Below are the code and all the weights of a small trained network. Each question names an input and a class and asks about switching units off, where a switched-off unit gives its printed mean instead of its output.

import numpy as np


def w(rows, s, z=0):
    codes = np.array(rows[::2]) - 128.0
    scale = np.full(codes.shape[1], s)
    scale[-1] = z or s
    return codes * scale


def norm(h):
    return h / np.sqrt((h * h).mean(-1, keepdims=True) + 1e-5)


def f(y):
    return y / 2 * (1 + np.tanh(0.7978845608 * (y + 0.044715 * y**3)))


def log_softmax(a):
    a = a - a.max(-1, keepdims=True)
    return a - np.log(np.exp(a).sum(-1, keepdims=True))


def net(x, mask):
    res = np.array(x, float).reshape(1, 6) / 4 @ E
    u = 0
    for l in range(2):
        y = f(norm(res) @ A[l][:, :-1].T + A[l][:, -1])
        res = res + np.where(mask[u : u + 11], y, B[l][:, -1]) @ B[l][:, :-1]
        u += 11
    return log_softmax(norm(res)[-1] @ U[:, :-1].T + U[:, -1])


A, B = {}, {}
E = w([
[132,127,124,130,124,131,124,127,126,128,127,127],'x0',
[79,85,156,91,96,137,210,51,39,78,66,90],'x1',
[124,128,127,127,128,129,131,130,126,124,132,129],'x2',
[56,135,86,77,56,182,128,65,196,184,195,118],'x3',
[155,118,183,192,125,97,252,112,65,215,229,212],'x4',
[154,174,243,61,105,191,114,142,118,168,102,177],'x5',
],0.0015)
A[0] = w([
[105,61,29,225,138,52,166,115,135,84,180,75,100],'L0N1',
[168,167,124,164,164,90,58,189,211,199,180,188,85],'L0N2',
[148,71,198,192,125,161,196,107,75,206,184,224,83],'L0N3',
[203,171,168,166,176,95,157,191,83,56,89,128,30],'L0N4',
[187,196,218,48,85,162,143,151,119,167,123,147,31],'L0N5',
[198,185,170,150,209,92,151,176,71,60,88,136,33],'L0N6',
[63,190,68,68,76,201,153,36,186,192,178,147,71],'L0N7',
[102,120,149,63,116,100,202,56,53,124,85,90,4],'L0N8',
[102,63,146,79,103,97,183,43,66,120,67,107,55],'L0N9',
[174,173,252,66,73,173,121,162,94,158,130,152,34],'L0N10',
[138,148,201,80,120,215,85,153,151,106,76,113,107],'L0N11',
],0.0029,0.0021)
B[0] = w([
[88,132,94,104,190,164,118,54,151,200,64,253,224],'L0N1',
[117,118,163,171,119,203,167,140,115,56,155,117,211],'L0N2',
[143,182,115,71,115,87,122,120,136,108,96,53,252],'L0N3',
[69,69,151,109,67,146,71,138,141,189,154,116,154],'L0N4',
[90,99,53,176,166,135,123,90,146,138,90,191,153],'L0N5',
[81,61,156,125,50,132,77,132,144,179,154,112,159],'L0N6',
[126,32,196,148,106,96,61,192,78,162,103,123,204],'L0N7',
[121,129,132,209,121,203,107,172,165,80,178,151,153],'L0N8',
[152,148,134,166,141,167,105,179,177,104,175,131,174],'L0N9',
[71,121,49,161,206,141,119,68,154,174,90,206,165],'L0N10',
[147,143,86,104,161,91,171,82,125,135,116,135,171],'L0N11',
],0.0042,0.0027)
A[1] = w([
[189,196,124,149,155,149,106,194,217,128,206,135,21],'L1N1',
[197,87,169,170,201,79,109,174,44,101,62,133,61],'L1N2',
[171,161,91,39,124,59,97,124,161,53,84,27,65],'L1N3',
[113,180,139,177,104,53,198,100,110,169,184,124,115],'L1N4',
[110,86,23,174,158,78,150,120,133,115,152,114,74],'L1N5',
[182,249,113,93,78,7,174,112,117,141,146,47,37],'L1N6',
[104,99,148,137,93,175,172,86,68,56,116,94,3],'L1N7',
[143,155,135,211,111,238,136,187,155,43,198,109,25],'L1N8',
[117,2,173,133,63,89,76,180,105,171,127,113,25],'L1N9',
[122,112,175,185,89,219,180,113,87,4,144,101,14],'L1N10',
[88,51,138,112,24,110,90,135,132,184,160,106,38],'L1N11',
],0.0039,0.0024)
B[1] = w([
[38,45,84,177,75,168,149,137,74,63,82,110,133],'L1N1',
[48,68,142,91,67,127,76,101,233,201,160,112,105],'L1N2',
[219,184,157,141,94,72,250,159,32,122,250,114,207],'L1N3',
[163,127,107,111,111,132,97,178,125,40,132,77,215],'L1N4',
[136,171,224,97,146,178,101,115,130,163,41,163,132],'L1N5',
[252,231,81,26,134,58,200,124,44,69,207,66,185],'L1N6',
[103,110,112,180,102,158,89,168,137,108,115,147,103],'L1N7',
[78,89,83,212,52,231,178,168,27,5,73,107,219],'L1N8',
[91,75,233,71,49,69,53,155,220,193,199,36,254],'L1N9',
[78,66,60,226,113,201,110,215,119,85,132,153,173],'L1N10',
[144,77,214,123,121,73,66,192,186,114,117,78,208],'L1N11',
],0.0038,0.0021)
U = w([
[55,26,239,67,35,57,9,187,237,223,168,35,64],'0',
[71,194,38,111,251,162,140,2,161,224,12,255,248],'1',
[37,71,45,242,50,248,150,223,71,6,109,112,2],'2',
[250,245,109,38,93,22,235,162,33,89,244,39,124],'3',
],0.0074,0.00085)

Each question gives the input, the list of numbers given to net, and the class t.
The units are the neurons (one row each of A and B). Each row of codes is followed by its name. A weight is (code - 128) times the scale printed after its matrix; where a second scale follows, it is the last column's (A, B and U).
mask holds one flag per neuron, layer by layer. A switched-off neuron (its flag False) gives its mean, the last column of its row in B, instead of its output. The means were averaged over made-up inputs and are rounded, as every weight is.
A unit's drop is (log p(t) with every unit on - log p(t) with that unit switched off) / (log p(t) with every unit on - log p(t) with every unit switched off).
unit that matters most: the unit with the biggest drop
top k neurons: the k neurons with the biggest drops, biggest first
top k neurons in layer l: the k neurons of layer l with the biggest drops, biggest first
drop when u is switched off: that unit's drop, to one decimal
input [3,4,0,1,7,7], class 1: top 3 neurons => [L0N10; L0N5; L1N3]
input [0,8,-3,-6,5,-1], class 2: top 2 neurons => [L0N8; L0N7]
input [-7,4,6,6,-2,-7], class 1: top 3 neurons => [L0N1; L0N6; L0N4]
input [-3,-2,8,-7,-1,8], class 1: unit that matters most => L0N10
input [5,-5,-4,-3,5,2], class 2: top 3 neurons => [L0N2; L0N7; L0N11]
input [-3,1,-1,-6,-7,0], class 3: top 2 neurons => [L1N3; L0N7]
input [-2,-6,7,-3,-8,7], class 3: top 2 neurons in layer 0 => [L0N1; L0N11]
input [6,-6,5,-6,-5,-4], class 0: top 3 neurons => [L0N6; L0N4; L0N3]
input [3,-6,8,3,-7,-6], class 3: top 2 neurons in layer 1 => [L1N3; L1N10]
input [3,-8,7,-1,1,6], class 2: top 2 neurons => [L0N2; L0N1]
input [1,-7,-4,6,-6,-6], class 2: top 3 neurons => [L0N3; L0N6; L0N4]
input [-8,7,-6,8,-1,-4], class 0: top 2 neurons => [L0N7; L0N2]
input [5,-5,0,0,-7,-2], class 3: top 3 neurons => [L1N3; L0N8; L0N9]
input [3,4,-1,-5,-4,-1], class 0: unit that matters most => L0N2
input [0,-3,-7,-6,6,-7], class 1: top 4 neurons => [L0N1; L0N7; L1N9; L1N11]
input [-3,-8,8,3,-8,-1], class 2: top 4 neurons => [L0N3; L0N2; L1N1; L1N8]
input [4,5,-5,4,2,1], class 2: top 2 neurons => [L0N8; L0N9]
input [-5,3,-2,-7,-8,7], class 3: top 3 neurons in layer 0 => [L0N1; L0N7; L0N11]
input [3,4,-6,1,-7,-5], class 3: top 3 neurons in layer 0 => [L0N10; L0N2; L0N5]
input [5,5,2,-3,-4,5], class 1: unit that matters most => L0N10
input [4,-2,2,-7,1,6], class 0: top 2 neurons => [L0N6; L0N4]
input [-5,8,-7,7,1,8], class 1: top 2 neurons in layer 1 => [L1N9; L1N8]
input [0,5,7,4,-6,2], class 3: top 2 neurons in layer 0 => [L0N2; L0N11]
input [5,-4,-5,4,-7,-7], class 1: top 3 neurons => [L0N1; L0N3; L1N6]
input [8,-5,1,4,2,2], class 2: top 3 neurons in layer 0 => [L0N2; L0N6; L0N4]
input [0,-8,1,-1,5,-2], class 2: drop when L0N2 is switched off => 1.7
input [4,8,1,-3,4,2], class 2: unit that matters most => L0N8
input [4,-4,6,4,1,6], class 1: drop when L0N10 is switched off => 0.8
input [4,-6,5,4,-2,-7], class 1: drop when L0N1 is switched off => 1.1
